Below are the code and all the weights of a small trained network. Each question names an input and a class and asks about switching units off, where a switched-off unit gives its printed mean instead of its output.

import numpy as np


def w(rows, s, z=0):
    codes = np.array(rows[::2]) - 128.0
    scale = np.full(codes.shape[1], s)
    scale[-1] = z or s
    return codes * scale


def norm(h):
    return h / np.sqrt((h * h).mean(-1, keepdims=True) + 1e-5)


def f(y):
    return y / 2 * (1 + np.tanh(0.7978845608 * (y + 0.044715 * y**3)))


def log_softmax(a):
    a = a - a.max(-1, keepdims=True)
    return a - np.log(np.exp(a).sum(-1, keepdims=True))


def net(x, mask):
    res = np.array(x, float).reshape(1, 6) / 4 @ E
    u = 0
    for l in range(2):
        y = f(norm(res) @ A[l][:, :-1].T + A[l][:, -1])
        res = res + np.where(mask[u : u + 9], y, B[l][:, -1]) @ B[l][:, :-1]
        u += 9
    return log_softmax(norm(res)[-1] @ U[:, :-1].T + U[:, -1])


A, B = {}, {}
E = w([
[127,179,45,216,58,187,29,79,150,122,144],'x0',
[122,185,180,184,96,103,198,73,167,82,61],'x1',
[130,132,117,125,132,133,136,134,137,100,143],'x2',
[130,137,119,130,115,125,146,130,105,132,144],'x3',
[129,117,129,133,126,121,118,134,122,108,120],'x4',
[136,162,255,84,62,129,60,101,120,93,230],'x5',
],0.012)
A[0] = w([
[163,193,131,208,57,124,173,37,182,88,86,62],'L0N1',
[196,159,132,146,124,93,148,144,151,194,162,94],'L0N2',
[132,136,36,221,96,235,87,133,135,152,108,113],'L0N3',
[70,172,187,101,64,201,50,104,119,94,164,71],'L0N4',
[130,72,2,191,155,153,145,125,149,155,99,107],'L0N5',
[178,66,74,57,127,193,71,195,97,160,147,2],'L0N6',
[166,107,159,73,154,97,162,158,136,120,130,76],'L0N7',
[217,135,65,179,55,179,15,107,133,131,176,74],'L0N8',
[132,85,16,37,130,206,10,111,103,155,206,51],'L0N9',
],0.0084,0.0064)
B[0] = w([
[62,96,174,220,185,65,95,192,153,172,207,228],'L0N1',
[132,110,113,130,114,140,149,150,139,85,131,120],'L0N2',
[33,90,95,40,94,137,149,112,129,87,92,254],'L0N3',
[209,99,96,138,141,200,133,127,70,134,71,227],'L0N4',
[254,207,132,94,168,200,149,143,54,137,87,249],'L0N5',
[105,110,204,191,197,50,151,186,116,176,216,177],'L0N6',
[143,100,70,111,94,98,152,129,162,166,107,177],'L0N7',
[60,136,95,57,65,110,72,75,174,119,162,244],'L0N8',
[111,149,192,247,157,51,106,183,148,146,166,236],'L0N9',
],0.0094,0.0081)
A[1] = w([
[59,171,115,98,75,153,70,87,133,125,116,19],'L1N1',
[231,140,216,73,66,178,82,100,133,100,188,62],'L1N2',
[97,168,142,162,182,106,167,204,174,167,188,78],'L1N3',
[93,145,211,255,101,96,190,81,172,77,86,3],'L1N4',
[143,71,131,23,111,49,187,114,146,122,128,5],'L1N5',
[181,60,169,41,138,79,189,135,134,126,120,70],'L1N6',
[64,85,151,51,203,87,147,129,109,147,114,104],'L1N7',
[189,109,177,147,85,131,64,77,107,116,224,113],'L1N8',
[102,204,83,193,61,171,53,82,155,111,142,43],'L1N9',
],0.0097,0.0046)
B[1] = w([
[126,82,173,80,66,154,188,86,141,122,144,199],'L1N1',
[243,192,53,145,236,184,196,192,101,120,1,226],'L1N2',
[103,111,187,174,142,152,93,72,160,132,143,228],'L1N3',
[106,146,188,225,145,96,79,212,68,210,212,198],'L1N4',
[81,89,72,115,75,150,127,70,136,97,165,203],'L1N5',
[35,79,112,57,69,154,70,37,141,59,190,248],'L1N6',
[165,187,124,130,7,125,57,137,191,115,120,220],'L1N7',
[150,180,110,137,207,161,189,163,102,169,46,254],'L1N8',
[159,43,138,66,87,94,163,61,161,80,177,239],'L1N9',
],0.0097,0.0074)
U = w([
[49,106,121,71,44,144,118,49,198,78,142,149],'0',
[89,142,185,228,165,62,92,203,163,175,184,225],'1',
[209,189,99,118,192,209,191,154,144,114,10,2],'2',
],0.013,0.0012)

Each question gives the input, the list of numbers given to net, and the class t.
The units are the neurons (one row each of A and B). Each row of codes is followed by its name. A weight is (code - 128) times the scale printed after its matrix; where a second scale follows, it is the last column's (A, B and U).
mask holds one flag per neuron, layer by layer. A switched-off neuron (its flag False) gives its mean, the last column of its row in B, instead of its output. The means were averaged over made-up inputs and are rounded, as every weight is.
A unit's drop is (log p(t) with every unit on - log p(t) with that unit switched off) / (log p(t) with every unit on - log p(t) with every unit switched off).
The circuit of an input: a set's keep is (log p(t) with only the set's units on - log p(t) with every unit switched off) / (log p(t) with every unit on - log p(t) with every unit switched off). Starting from the 12 units with the biggest drops (on a tie, the unit counted first), units are removed one at a time, each time the one whose removal leaves the highest keep (on an exact tie, the one counted first), for as long as the keep stays at least 0.8.
circuit, biggest first: the units of the circuit, biggest drop first
top k neurons: the k neurons with the biggest drops, biggest first
k most important neurons of layer l: the k neurons of layer l with the biggest drops, biggest first
drop of u: that unit's drop, to one decimal
input [3,8,-8,-6,-1,8], class 1: top 2 neurons => (L0N1, L1N4)
input [3,-5,-2,-4,-4,6], class 2: 2 most important neurons of layer 1 => (L1N8, L1N2)
input [-2,5,3,2,-4,7], class 2: circuit, biggest first => (L1N2)
input [3,-6,8,2,-8,8], class 2: top 3 neurons => (L0N4, L1N2, L0N1)
input [-7,8,-8,8,-7,7], class 1: top 2 neurons => (L1N4, L0N3)
input [3,6,-5,-5,6,8], class 2: top 2 neurons => (L0N4, L1N2)
input [7,8,-8,-3,-3,4], class 1: top 2 neurons => (L0N1, L1N4)
input [-8,-7,3,-5,-1,-7], class 0: top 2 neurons => (L1N6, L1N2)
input [-6,2,-7,-7,7,7], class 2: 2 most important neurons of layer 0 => (L0N3, L0N1)
input [-7,7,1,7,1,-7], class 0: top 3 neurons => (L0N9, L1N2, L1N6)
input [7,4,-8,-4,-7,-7], class 0: top 2 neurons => (L0N3, L1N2)
input [-4,-6,-7,-8,-4,-5], class 1: top 3 neurons => (L0N6, L1N2, L0N3)
input [0,4,2,-5,7,5], class 2: top 2 neurons => (L0N4, L0N9)
input [-2,2,-7,-3,2,-2], class 0: top neuron => (L0N9)
input [-3,6,-3,0,-8,7], class 2: 2 most important neurons of layer 0 => (L0N9, L0N4)
input [1,-5,-8,-6,-3,-4], class 1: top 2 neurons => (L0N9, L0N6)
input [-4,2,3,3,-8,-4], class 0: 3 most important neurons of layer 1 => (L1N6, L1N2, L1N8)
input [5,7,-4,-1,0,-4], class 1: drop of L0N1 => 2.3
input [-3,1,-5,8,6,6], class 2: drop of L1N9 => 0.0
